Below are the code and all the weights of a small trained network. Each question names an input and a target symbol and asks about switching units off, where a switched-off unit gives its printed mean instead of its output.

import numpy as np


def w(rows, s, z=0):
    codes = np.array(rows[::2]) - 128.0
    scale = np.full(codes.shape[1], s)
    scale[-1] = z or s
    return codes * scale


def norm(h):
    return h / np.sqrt((h * h).mean(-1, keepdims=True) + 1e-5)


def f(y):
    return np.maximum(y, 0)


def softmax(a):
    e = np.exp(a - a.max(-1, keepdims=True))
    return e / e.sum(-1, keepdims=True)


def log_softmax(a):
    a = a - a.max(-1, keepdims=True)
    return a - np.log(np.exp(a).sum(-1, keepdims=True))


def net(x, mask):
    ids = ['αβεθλμστφψω'.index(c) for c in x.split()]
    T = len(ids)
    res = E[ids] + P[:T]
    r = norm(res)
    for j in range(3):
        rows = slice(4 * j, 4 * j + 4)
        q, k, v = (r @ M[0][rows].T for M in (Q, K, V))
        z = softmax(np.where(np.tri(T) > 0, q @ k.T / 4**0.5, -1e9)) @ v
        o = O[0][rows]
        res = res + np.where(mask[j], z, o[:, -1]) @ o[:, :-1]
    y = f(norm(res) @ A[0][:, :-1].T + A[0][:, -1])
    res = res + np.where(mask[3:11], y, B[0][:, -1]) @ B[0][:, :-1]
    return log_softmax(norm(res)[-1] @ U[:, :-1].T + U[:, -1])


Q, K, V, O, A, B = {}, {}, {}, {}, {}, {}
E = w([
[122,81,87,93],'α',
[120,67,91,88],'β',
[209,116,252,146],'ε',
[164,229,73,94],'θ',
[122,75,93,91],'λ',
[53,11,82,218],'μ',
[117,68,100,74],'σ',
[79,158,163,166],'τ',
[107,118,174,59],'φ',
[129,166,86,126],'ψ',
[46,204,134,43],'ω',
],0.016)
P = w([
[254,115,181,179],'0',
[204,120,156,176],'1',
[171,136,131,161],'2',
[154,138,116,157],'3',
[141,136,108,156],'4',
[126,133,116,148],'5',
[114,132,109,145],'6',
[105,136,107,147],'7',
[93,128,102,139],'8',
[88,131,102,140],'9',
[89,126,101,137],'10',
[97,139,109,139],'11',
],0.0099)
Q[0] = w([
[122,149,80,160],'head 0',
[4,171,48,70],'head 0',
[235,130,110,124],'head 0',
[107,115,67,165],'head 0',
[112,141,50,98],'head 1',
[192,168,121,115],'head 1',
[109,134,116,49],'head 1',
[101,74,129,124],'head 1',
[101,105,159,54],'head 2',
[166,157,126,82],'head 2',
[152,187,18,146],'head 2',
[231,121,59,92],'head 2',
],0.014)
K[0] = w([
[164,134,87,134],'head 0',
[32,147,69,45],'head 0',
[222,79,217,63],'head 0',
[52,124,168,77],'head 0',
[62,225,83,122],'head 1',
[227,176,115,251],'head 1',
[84,169,124,135],'head 1',
[103,131,81,152],'head 1',
[119,137,97,63],'head 2',
[212,117,95,59],'head 2',
[169,210,14,172],'head 2',
[211,114,11,115],'head 2',
],0.012)
V[0] = w([
[150,145,57,104],'head 0',
[34,56,254,136],'head 0',
[173,90,100,167],'head 0',
[114,58,150,85],'head 0',
[141,173,138,218],'head 1',
[173,79,109,170],'head 1',
[113,50,44,91],'head 1',
[143,174,15,127],'head 1',
[8,206,133,169],'head 2',
[174,180,34,125],'head 2',
[137,132,94,205],'head 2',
[166,129,115,202],'head 2',
],0.011)
O[0] = w([
[29,32,172,73,175],'head 0',
[188,139,73,71,85],'head 0',
[118,92,253,96,154],'head 0',
[156,81,114,97,154],'head 0',
[41,173,211,147,67],'head 1',
[199,168,129,195,166],'head 1',
[222,107,139,154,254],'head 1',
[79,67,127,152,211],'head 1',
[207,180,141,204,153],'head 2',
[53,20,155,176,170],'head 2',
[164,21,54,234,178],'head 2',
[120,127,78,183,165],'head 2',
],0.0068,0.0032)
A[0] = w([
[184,170,231,76,2],'neuron 0',
[203,153,144,192,135],'neuron 1',
[237,229,145,72,140],'neuron 2',
[138,88,7,185,190],'neuron 3',
[180,43,71,254,177],'neuron 4',
[42,137,167,170,211],'neuron 5',
[169,146,128,172,65],'neuron 6',
[74,113,201,12,218],'neuron 7',
],0.008,0.0041)
B[0] = w([
[2,94,166,37,148],'neuron 0',
[182,129,94,112,166],'neuron 1',
[99,162,67,95,174],'neuron 2',
[29,155,220,14,223],'neuron 3',
[129,203,178,72,254],'neuron 4',
[152,95,131,215,181],'neuron 5',
[155,107,115,127,143],'neuron 6',
[77,102,16,247,198],'neuron 7',
],0.0081,0.0095)
U = w([
[122,83,117,120,1],'α',
[137,81,48,130,39],'β',
[128,151,212,103,138],'ε',
[135,188,72,200,124],'θ',
[133,82,92,118,66],'λ',
[107,128,215,140,188],'μ',
[143,73,90,100,100],'σ',
[116,185,9,190,189],'τ',
[111,185,107,43,129],'φ',
[58,159,186,182,185],'ψ',
[40,210,53,104,83],'ω',
],0.011,0.004)

Each question gives the input, a string of symbols that net reads in full, and the target symbol t.
The units are the heads (4 rows each of Q, K, V and O) and the neurons (one row each of A and B). Each row of codes is followed by its name. A weight is (code - 128) times the scale printed after its matrix; where a second scale follows, it is the last column's (O, A, B and U).
mask holds one flag per unit, heads first, then neurons. A switched-off unit (its flag False) gives its mean, the last column of its rows in O or B, instead of its output. The means were averaged over made-up inputs and are rounded, as every weight is.
A unit's drop is (log p(t) with every unit on - log p(t) with that unit switched off) / (log p(t) with every unit on - log p(t) with every unit switched off).
The circuit of an input: a set's keep is (log p(t) with only the set's units on - log p(t) with every unit switched off) / (log p(t) with every unit on - log p(t) with every unit switched off). Starting from all 11 units, units are removed one at a time, each time the one whose removal leaves the highest keep (on an exact tie, the one counted first), for as long as the keep stays at least 0.8.
units of the circuit, in order: the units of the circuit, biggest drop first
k most important neurons: the k neurons with the biggest drops, biggest first
heads that matter: for each layer, one digit per head in row order, 1 if its drop is at least 0.15 and else 0, layers parted by /
drop of u: that unit's drop, to one decimal
input ε α ψ τ, target θ: units of the circuit, in order -> (head 2)
input τ ε μ ψ ω α ψ μ ω σ φ, target ω: 2 most important neurons -> (neuron 7; neuron 3)
input τ ψ λ μ, target ε: units of the circuit, in order -> (neuron 4; neuron 3; neuron 7; head 1)
input τ φ μ, target φ: heads that matter -> 100
input μ μ τ ψ τ φ ω μ, target ω: heads that matter -> 111
input ψ ψ μ μ σ μ ε τ ω φ, target ω: heads that matter -> 001
input α μ μ, target μ: heads that matter -> 000
input μ ψ μ ω, target τ: 2 most important neurons -> (neuron 3; neuron 4)
input φ μ μ, target ε: units of the circuit, in order -> (head 0; neuron 4; neuron 7)
input ω σ τ τ μ τ ε ε, target φ: heads that matter -> 000
input θ φ τ μ μ α ε ω μ, target ω: units of the circuit, in order -> (neuron 3; head 0; neuron 4; head 2)
input μ σ ψ φ μ θ τ μ ε, target φ: heads that matter -> 001
input μ μ μ, target μ: 3 most important neurons -> (neuron 3; neuron 4; neuron 2)
input μ ψ μ μ φ β α ψ, target ψ: heads that matter -> 000
input β λ ω σ τ, target τ: units of the circuit, in order -> (head 0)
input θ α λ μ φ ε μ φ β μ, target φ: 2 most important neurons -> (neuron 3; neuron 4)
input μ μ θ, target ψ: drop of head 1 -> 0.0
